Below are the code and all the weights of a small trained network. Each question names an input and a target symbol and asks about switching units off, where a switched-off unit gives its printed mean instead of its output.

import numpy as np


def w(rows, s, z=0):
    codes = np.array(rows[::2]) - 128.0
    scale = np.full(codes.shape[1], s)
    scale[-1] = z or s
    return codes * scale


def f(y):
    return np.maximum(y, 0)


def softmax(a):
    e = np.exp(a - a.max(-1, keepdims=True))
    return e / e.sum(-1, keepdims=True)


def log_softmax(a):
    a = a - a.max(-1, keepdims=True)
    return a - np.log(np.exp(a).sum(-1, keepdims=True))


def net(x, mask):
    ids = ['ΓΔΞΠΣΨΩβεζτ'.index(c) for c in x.split()]
    T = len(ids)
    res = E[ids] + P[:T]
    u = 0
    for l in range(2):
        r = res
        for j in range(2):
            rows = slice(2 * j, 2 * j + 2)
            q, k, v = (r @ M[l][rows].T for M in (Q, K, V))
            z = softmax(np.where(np.tri(T) > 0, q @ k.T / 2**0.5, -1e9)) @ v
            o = O[l][rows]
            res = res + np.where(mask[u + j], z, o[:, -1]) @ o[:, :-1]
        u += 2
        y = f(res @ A[l][:, :-1].T + A[l][:, -1])
        res = res + np.where(mask[u : u + 8], y, B[l][:, -1]) @ B[l][:, :-1]
        u += 8
    return log_softmax(res[-1] @ U[:, :-1].T + U[:, -1])


Q, K, V, O, A, B = {}, {}, {}, {}, {}, {}
E = w([
[167,196,98,76],'Γ',
[130,32,118,241],'Δ',
[196,7,73,82],'Ξ',
[132,98,237,93],'Π',
[122,112,148,12],'Σ',
[152,74,176,46],'Ψ',
[167,107,128,101],'Ω',
[33,130,90,139],'β',
[81,97,172,177],'ε',
[95,123,94,233],'ζ',
[6,69,88,97],'τ',
],0.019)
P = w([
[113,2,68,87],'0',
[84,13,73,51],'1',
[105,40,110,76],'2',
[115,60,107,73],'3',
[93,86,151,68],'4',
[117,91,152,65],'5',
],0.0033)
Q[0] = w([
[95,1,113,160],'L0H0',
[188,138,128,13],'L0H0',
[106,172,209,160],'L0H1',
[41,70,124,154],'L0H1',
],0.012)
K[0] = w([
[111,122,145,184],'L0H0',
[209,148,143,123],'L0H0',
[125,130,250,142],'L0H1',
[110,85,112,178],'L0H1',
],0.017)
V[0] = w([
[165,135,133,76],'L0H0',
[2,176,119,190],'L0H0',
[139,121,239,138],'L0H1',
[149,156,79,171],'L0H1',
],0.0079)
O[0] = w([
[59,100,121,164,82],'L0H0',
[168,130,1,130,253],'L0H0',
[201,142,194,157,5],'L0H1',
[100,58,103,103,77],'L0H1',
],0.0086,0.0036)
A[0] = w([
[109,248,143,141,253],'L0N0',
[49,121,145,120,123],'L0N1',
[185,121,104,242,180],'L0N2',
[106,164,132,43,96],'L0N3',
[102,214,61,182,108],'L0N4',
[139,61,141,165,135],'L0N5',
[178,129,95,89,86],'L0N6',
[100,140,187,123,137],'L0N7',
],0.014,0.004)
B[0] = w([
[136,84,52,6,149],'L0N0',
[122,125,106,106,203],'L0N1',
[145,69,120,192,166],'L0N2',
[90,88,103,199,191],'L0N3',
[216,137,158,38,245],'L0N4',
[184,112,153,105,170],'L0N5',
[86,215,164,89,154],'L0N6',
[119,149,108,121,179],'L0N7',
],0.011)
Q[1] = w([
[254,111,86,21],'L1H0',
[238,104,156,37],'L1H0',
[61,142,148,186],'L1H1',
[174,213,230,147],'L1H1',
],0.0069)
K[1] = w([
[183,185,83,118],'L1H0',
[177,176,137,181],'L1H0',
[2,133,140,77],'L1H1',
[142,99,175,94],'L1H1',
],0.0097)
V[1] = w([
[2,193,169,10],'L1H0',
[191,251,105,85],'L1H0',
[7,141,101,190],'L1H1',
[129,194,123,39],'L1H1',
],0.0063)
O[1] = w([
[27,43,220,146,152],'L1H0',
[52,107,145,61,188],'L1H0',
[57,85,98,1,2],'L1H1',
[247,16,98,115,172],'L1H1',
],0.006,0.0084)
A[1] = w([
[171,160,157,255,1],'L1N0',
[186,222,138,110,159],'L1N1',
[21,227,214,66,178],'L1N2',
[240,111,167,73,95],'L1N3',
[175,104,53,50,97],'L1N4',
[171,42,92,135,209],'L1N5',
[48,110,253,126,125],'L1N6',
[186,74,247,226,179],'L1N7',
],0.0079,0.0052)
B[1] = w([
[100,146,123,32,159],'L1N0',
[12,45,48,154,176],'L1N1',
[2,118,99,210,161],'L1N2',
[124,163,116,166,216],'L1N3',
[184,223,168,136,251],'L1N4',
[130,46,213,164,242],'L1N5',
[207,194,70,181,175],'L1N6',
[61,192,166,73,202],'L1N7',
],0.0084,0.014)
U = w([
[112,35,86,56,195],'Γ',
[95,147,113,180,116],'Δ',
[156,80,192,208,72],'Ξ',
[131,205,170,197,109],'Π',
[130,62,102,238,202],'Σ',
[130,151,136,144,5],'Ψ',
[126,142,112,143,106],'Ω',
[202,168,141,90,217],'β',
[88,175,113,65,91],'ε',
[136,179,76,131,150],'ζ',
[186,100,91,246,181],'τ',
],0.011,0.0029)

Each question gives the input, a string of symbols that net reads in full, and the target symbol t.
The units are the heads (2 rows each of Q, K, V and O) and the neurons (one row each of A and B). Each row of codes is followed by its name. A weight is (code - 128) times the scale printed after its matrix; where a second scale follows, it is the last column's (O, A, B and U).
mask holds one flag per unit, layer by layer, with each layer's heads first. A switched-off unit (its flag False) gives its mean, the last column of its rows in O or B, instead of its output. The means were averaged over made-up inputs and are rounded, as every weight is.
A unit's drop is (log p(t) with every unit on - log p(t) with that unit switched off) / (log p(t) with every unit on - log p(t) with every unit switched off).
The circuit of an input: a set's keep is (log p(t) with only the set's units on - log p(t) with every unit switched off) / (log p(t) with every unit on - log p(t) with every unit switched off). Starting from the 12 units with the biggest drops (on a tie, the unit counted first), units are removed one at a time, each time the one whose removal leaves the highest keep (on an exact tie, the one counted first), for as long as the keep stays at least 0.8.
units of the circuit, in order: the units of the circuit, biggest drop first
most important unit: the unit with the biggest drop
k most important neurons: the k neurons with the biggest drops, biggest first
top k neurons in layer l: the k neurons of layer l with the biggest drops, biggest first
heads that matter: for each layer, one digit per head in row order, 1 if its drop is at least 0.15 and else 0, layers parted by /
input β ζ β β Π Ξ, target ζ: 4 most important neurons : L0N6, L0N2, L1N1, L0N4
input ζ β Δ Π, target Δ: 2 most important neurons : L1N1, L0N2
input β β ζ Ψ, target Ξ: units of the circuit, in order : L0N4, L0H0
input Γ β β β ε β, target ε: 3 most important neurons : L0N2, L0N4, L1N5
input β ζ β ζ Ξ, target ζ: top 2 neurons in layer 0 : L0N6, L0N4
input Ψ β ε Ψ Γ Ξ, target ε: heads that matter : 11 / 01
input β Ψ β Δ Ξ, target Δ: heads that matter : 00 / 01
input τ Ψ β β Ψ Γ, target Γ: 3 most important neurons : L0N0, L0N4, L0N3
input ε Ψ Ψ β β Ξ, target ε: units of the circuit, in order : L0N6, L0N2, L0H1, L1H1
input Δ β Π, target Δ: most important unit : L1H1
input Ξ ε ζ Σ Γ, target ζ: 2 most important neurons : L0N0, L0N2
input τ β τ τ Π, target Π: heads that matter : 11 / 10
input β β β β β Ψ, target Ξ: units of the circuit, in order : L0H0, L0N4
input Γ β Ξ Γ, target Γ: units of the circuit, in order : L0H0, L0N0, L1H1, L0N3
input Ξ τ Ξ τ β, target β: units of the circuit, in order : L0N4, L1N4, L0H0
input β β Ξ, target Ξ: heads that matter : 10 / 01
input ε Γ Π β, target ε: 3 most important neurons : L0N4, L0N2, L1N5
input β ζ β, target ζ: heads that matter : 10 / 11
input ζ β β Ω β Π, target ζ: 4 most important neurons : L1N1, L0N0, L0N2, L1N5
input Ψ β ζ β β, target ζ: most important unit : L0H0
input Δ Ψ Δ Ψ Ω, target ζ: top neuron in layer 1 : L1N5
input Π Δ Ξ Ψ Γ, target Δ: 3 most important neurons : L1N2, L0N2, L0N0
input Ψ Ω Ω ε Ξ Γ, target ε: heads that matter : 00 / 01
input Δ β Ξ β, target Δ: 2 most important neurons : L1N2, L0N2
input Ξ β β Σ, target Σ: top 2 neurons in layer 0 : L0N3, L0N4
input β Ψ ε Ξ Γ, target ε: 3 most important neurons : L0N0, L0N2, L1N5
input Π Ψ Δ Δ β β, target Δ: top neuron in layer 0 : L0N2
input Γ Γ Π, target Π: top 2 neurons in layer 1 : L1N7, L1N6
